Below is a small trained network, with its code and all its weights. Each question gives an input and a class and asks what happens when units are switched off, that is, made to give their printed mean instead of their output.

import numpy as np


def w(rows, s, z=0):
    codes = np.array(rows[::2]) - 128.0
    scale = np.full(codes.shape[1], s)
    scale[-1] = z or s
    return codes * scale


def f(y):
    return y / 2 * (1 + np.tanh(0.7978845608 * (y + 0.044715 * y**3)))


def log_softmax(a):
    a = a - a.max(-1, keepdims=True)
    return a - np.log(np.exp(a).sum(-1, keepdims=True))


def net(x, mask):
    res = np.array(x, float).reshape(1, 8) / 4 @ E
    y = f(res @ A[0][:, :-1].T + A[0][:, -1])
    res = res + np.where(mask, y, B[0][:, -1]) @ B[0][:, :-1]
    return log_softmax(res[-1] @ U[:, :-1].T + U[:, -1])


A, B = {}, {}
E = w([
[128,140,109,121,115,123,127,93,149,114],'x0',
[168,119,134,166,163,184,178,167,157,95],'x1',
[194,204,138,107,169,254,64,169,119,175],'x2',
[110,113,141,139,114,113,95,152,113,138],'x3',
[195,218,241,92,42,110,201,90,129,151],'x4',
[155,79,140,168,138,228,166,85,53,113],'x5',
[222,116,169,77,169,50,62,104,124,31],'x6',
[162,126,124,123,149,157,169,115,166,118],'x7',
],0.0058)
A[0] = w([
[115,107,17,112,226,110,99,170,106,111,51],'N1',
[157,45,148,160,99,204,125,24,9,99,76],'N2',
[254,114,131,136,196,48,62,89,79,77,4],'N3',
[186,194,132,137,187,185,38,117,124,169,50],'N4',
[155,208,195,120,96,105,170,156,92,117,68],'N5',
[104,54,164,173,170,43,188,77,149,92,81],'N6',
],0.0081,0.0046)
B[0] = w([
[165,77,199,168,119,121,161,51,144,102,240],'N1',
[168,144,146,105,136,119,73,148,190,139,249],'N2',
[92,136,8,188,125,155,138,124,121,199,233],'N3',
[69,117,159,49,36,113,176,165,104,82,199],'N4',
[87,74,153,170,146,129,120,41,161,128,204],'N5',
[107,149,158,71,59,170,111,174,78,117,252],'N6',
],0.015,0.004)
U = w([
[95,134,151,60,37,158,179,186,82,72,2],'0',
[119,80,212,204,139,147,124,5,165,128,35],'1',
[76,173,16,217,118,208,181,139,124,255,105],'2',
[143,168,140,125,153,140,140,128,130,119,237],'3',
[160,154,165,128,145,121,67,166,212,143,171],'4',
[144,178,137,145,166,126,151,134,106,116,207],'5',
[145,152,133,138,144,120,138,136,139,112,154],'6',
[133,183,149,138,167,124,127,132,100,114,162],'7',
],0.0068,0.0058)

Each question gives the input, the list of numbers given to net, and the class t.
The units are the neurons (one row each of A and B). Each row of codes is followed by its name. A weight is (code - 128) times the scale printed after its matrix; where a second scale follows, it is the last column's (A, B and U).
mask holds one flag per neuron, in row order. A switched-off neuron (its flag False) gives its mean, the last column of its row in B, instead of its output. The means were averaged over made-up inputs and are rounded, as every weight is.
A unit's drop is (log p(t) with every unit on - log p(t) with that unit switched off) / (log p(t) with every unit on - log p(t) with every unit switched off).
The circuit of an input: a set's keep is (log p(t) with only the set's units on - log p(t) with every unit switched off) / (log p(t) with every unit on - log p(t) with every unit switched off). Starting from all 6 units, units are removed one at a time, each time the one whose removal leaves the highest keep (on an exact tie, the one counted first), for as long as the keep stays at least 0.8.
units of the circuit, in order: the units of the circuit, biggest drop first
unit that matters most: the unit with the biggest drop
k most important neurons: the k neurons with the biggest drops, biggest first
drop of u: that unit's drop, to one decimal
input [2,2,2,6,3,6,4,-4], class 4: unit that matters most -> N2
input [-3,2,4,-7,8,2,0,7], class 1: 2 most important neurons -> (N5, N6)
input [5,7,3,5,-7,-1,5,-2], class 1: 2 most important neurons -> (N1, N6)
input [-2,-2,0,-6,-7,6,8,2], class 2: 2 most important neurons -> (N3, N5)
input [2,4,-3,-6,7,0,8,6], class 2: 2 most important neurons -> (N3, N1)
input [-6,-7,-4,4,-7,-5,-7,-6], class 1: 2 most important neurons -> (N1, N3)
input [5,7,-1,-8,4,8,6,2], class 4: 2 most important neurons -> (N2, N1)
input [-7,4,-7,-6,4,-6,6,-1], class 0: 3 most important neurons -> (N6, N2, N1)
input [8,1,5,-5,-2,8,1,0], class 4: 2 most important neurons -> (N2, N6)
input [6,-4,-6,6,-3,7,3,4], class 4: 2 most important neurons -> (N2, N4)
input [6,2,7,-7,2,0,-4,4], class 0: 2 most important neurons -> (N4, N3)
input [-7,4,8,6,-7,-5,7,4], class 0: 2 most important neurons -> (N4, N5)
input [-2,4,4,1,6,-5,5,6], class 1: 3 most important neurons -> (N5, N6, N2)
input [-2,-8,7,2,-5,3,-7,4], class 3: units of the circuit, in order -> (N3)
input [-5,2,6,-5,5,5,8,-7], class 2: drop of N3 -> 1.4
input [7,6,2,3,-5,1,8,-1], class 2: drop of N3 -> 1.3
input [3,-2,7,-5,-3,-6,4,-4], class 0: drop of N5 -> 0.1
